Below are the code and all the weights of a small trained network. Each question names an input and a target symbol and asks about switching units off, where a switched-off unit gives its printed mean instead of its output.

import numpy as np


def w(rows, s, z=0):
    codes = np.array(rows[::2]) - 128.0
    scale = np.full(codes.shape[1], s)
    scale[-1] = z or s
    return codes * scale


def softmax(a):
    e = np.exp(a - a.max(-1, keepdims=True))
    return e / e.sum(-1, keepdims=True)


def log_softmax(a):
    a = a - a.max(-1, keepdims=True)
    return a - np.log(np.exp(a).sum(-1, keepdims=True))


def net(x, mask):
    ids = ['ΔΛΨβεζηξπτ'.index(c) for c in x.split()]
    T = len(ids)
    res = E[ids] + P[:T]
    u = 0
    for l in range(3):
        r = res
        for j in range(2):
            rows = slice(2 * j, 2 * j + 2)
            q, k, v = (r @ M[l][rows].T for M in (Q, K, V))
            z = softmax(np.where(np.tri(T) > 0, q @ k.T / 2**0.5, -1e9)) @ v
            o = O[l][rows]
            res = res + np.where(mask[u + j], z, o[:, -1]) @ o[:, :-1]
        u += 2
    return log_softmax(res[-1] @ U[:, :-1].T + U[:, -1])


Q, K, V, O = {}, {}, {}, {}
E = w([
[26,183,34,90],'Δ',
[103,103,45,112],'Λ',
[89,127,81,173],'Ψ',
[113,138,182,35],'β',
[93,4,128,182],'ε',
[107,114,42,163],'ζ',
[168,213,112,97],'η',
[83,132,102,189],'ξ',
[18,80,122,91],'π',
[229,82,126,163],'τ',
],0.017)
P = w([
[165,105,1,163],'0',
[127,173,222,162],'1',
[138,170,213,154],'2',
[136,158,207,155],'3',
[141,166,201,149],'4',
[140,160,196,151],'5',
[135,165,199,160],'6',
[135,160,195,156],'7',
[136,162,207,162],'8',
[146,148,176,142],'9',
[147,150,174,144],'10',
],0.0081)
Q[0] = w([
[220,100,118,84],'L0H0',
[76,226,77,66],'L0H0',
[55,189,104,245],'L0H1',
[176,114,218,184],'L0H1',
],0.012)
K[0] = w([
[155,181,196,105],'L0H0',
[151,254,32,77],'L0H0',
[237,85,15,161],'L0H1',
[120,200,51,128],'L0H1',
],0.0077)
V[0] = w([
[167,99,80,199],'L0H0',
[127,2,163,41],'L0H0',
[81,115,220,206],'L0H1',
[66,220,172,164],'L0H1',
],0.0067)
O[0] = w([
[94,31,88,124,204],'L0H0',
[84,114,116,3,4],'L0H0',
[45,126,187,189,45],'L0H1',
[118,176,169,216,87],'L0H1',
],0.0054,0.0032)
Q[1] = w([
[127,119,100,214],'L1H0',
[142,123,101,99],'L1H0',
[78,142,11,102],'L1H1',
[107,120,207,68],'L1H1',
],0.012)
K[1] = w([
[137,19,42,97],'L1H0',
[31,173,128,217],'L1H0',
[99,164,42,139],'L1H1',
[64,97,255,138],'L1H1',
],0.011)
V[1] = w([
[59,199,231,229],'L1H0',
[101,216,160,23],'L1H0',
[138,253,194,156],'L1H1',
[143,49,226,80],'L1H1',
],0.0068)
O[1] = w([
[138,200,254,194,3],'L1H0',
[135,116,100,107,51],'L1H0',
[145,88,116,60,29],'L1H1',
[157,81,213,61,53],'L1H1',
],0.0069,0.007)
Q[2] = w([
[128,180,16,214],'L2H0',
[30,67,107,116],'L2H0',
[152,158,113,176],'L2H1',
[94,255,194,40],'L2H1',
],0.0088)
K[2] = w([
[162,159,75,6],'L2H0',
[49,57,120,62],'L2H0',
[146,162,26,141],'L2H1',
[185,255,163,69],'L2H1',
],0.0087)
V[2] = w([
[75,113,197,198],'L2H0',
[27,143,100,35],'L2H0',
[74,139,231,255],'L2H1',
[88,218,99,55],'L2H1',
],0.0085)
O[2] = w([
[101,56,81,172,37],'L2H0',
[105,79,137,64,170],'L2H0',
[138,123,5,36,2],'L2H1',
[57,183,140,119,135],'L2H1',
],0.012)
U = w([
[9,199,96,130,3],'Δ',
[93,131,154,137,15],'Λ',
[102,142,82,155,147],'Ψ',
[147,137,151,56,240],'β',
[148,75,122,133,200],'ε',
[98,135,104,196,80],'ζ',
[182,211,104,121,161],'η',
[119,151,67,128,166],'ξ',
[33,108,117,113,177],'π',
[230,118,147,141,111],'τ',
],0.012,0.0073)

Each question gives the input, a string of symbols that net reads in full, and the target symbol t.
The units are the heads (2 rows each of Q, K, V and O). Each row of codes is followed by its name. A weight is (code - 128) times the scale printed after its matrix; where a second scale follows, it is the last column's (O and U).
mask holds one flag per head, layer by layer. A switched-off head (its flag False) gives its mean, the last column of its rows in O, instead of its output. The means were averaged over made-up inputs and are rounded, as every weight is.
A unit's drop is (log p(t) with every unit on - log p(t) with that unit switched off) / (log p(t) with every unit on - log p(t) with every unit switched off).
The circuit of an input: a set's keep is (log p(t) with only the set's units on - log p(t) with every unit switched off) / (log p(t) with every unit on - log p(t) with every unit switched off). Starting from all 6 units, units are removed one at a time, each time the one whose removal leaves the highest keep (on an exact tie, the one counted first), for as long as the keep stays at least 0.8.
units of the circuit, in order: the units of the circuit, biggest drop first
unit that matters most: the unit with the biggest drop
heads that matter: for each layer, one digit per head in row order, 1 if its drop is at least 0.15 and else 0, layers parted by /
drop when u is switched off: that unit's drop, to one decimal
input Λ Ψ Δ η Λ ξ, target Λ: units of the circuit, in order => (L2H1, L1H0, L2H0, L0H1)
input τ η π ζ β η β Δ η ξ, target τ: units of the circuit, in order => (L2H1, L1H0, L0H1, L2H0)
input ζ π η π Λ Λ, target ζ: units of the circuit, in order => (L1H1, L2H1, L0H1, L1H0)
input β Λ τ Ψ, target β: heads that matter => 10 / 10 / 10
input Λ Δ τ ζ β ζ Δ Δ ζ ε Λ, target Λ: heads that matter => 11 / 11 / 11
input ξ Ψ ξ η Λ η ζ ζ, target ξ: heads that matter => 00 / 10 / 01
input η ζ Δ η ζ π ξ, target η: units of the circuit, in order => (L2H0, L0H1, L1H0)
input β ζ τ Λ Ψ η ζ ζ ζ Λ, target β: heads that matter => 10 / 10 / 10
input τ π ε ζ Λ β ζ η ξ, target τ: units of the circuit, in order => (L2H1, L1H0, L0H1)
input ε ε ξ Λ, target ε: units of the circuit, in order => (L2H1, L2H0, L0H1)
input Δ Λ ζ ε ζ Δ Ψ, target Δ: unit that matters most => L1H1
input η π Δ ζ β ξ π π Λ, target η: heads that matter => 01 / 10 / 10
input Ψ ζ ζ ζ τ β ε, target ε: heads that matter => 00 / 01 / 11
input Λ ε β Λ π π β ξ, target Λ: unit that matters most => L2H1
input ζ ξ β τ Δ ξ Ψ Ψ, target ζ: heads that matter => 11 / 11 / 01
input ξ ζ ε, target ε: heads that matter => 10 / 01 / 11
input Λ ζ Δ π Λ, target Λ: units of the circuit, in order => (L2H1, L1H0, L0H1, L2H0)
input β ζ ξ τ β π ζ ζ, target β: units of the circuit, in order => (L2H0, L1H0, L0H0, L0H1)
input Δ η ζ ξ Λ, target Δ: heads that matter => 00 / 01 / 01
input β η ξ β ξ, target β: units of the circuit, in order => (L2H0, L1H0, L0H0, L1H1)
input π ζ ζ τ π ξ, target π: units of the circuit, in order => (L2H0, L0H0)
input ε ζ β ε Λ ζ β β β ζ Λ, target ε: units of the circuit, in order => (L2H1, L2H0)
input Δ ζ Δ ξ Λ η β η π ξ, target Δ: units of the circuit, in order => (L2H1, L1H1)
input ξ η Λ Λ Δ ζ, target ξ: units of the circuit, in order => (L2H1, L1H0, L0H0, L1H1)
input ζ β β β ζ, target ζ: units of the circuit, in order => (L1H1, L0H1, L1H0, L2H1)
input Λ Ψ β ζ ε ε ζ Ψ π ζ, target Λ: heads that matter => 11 / 10 / 11
input τ η τ ζ Λ ζ Ψ, target τ: heads that matter => 11 / 10 / 11
input ξ Ψ η π ζ η ξ, target ξ: drop when L0H0 is switched off => 0.1
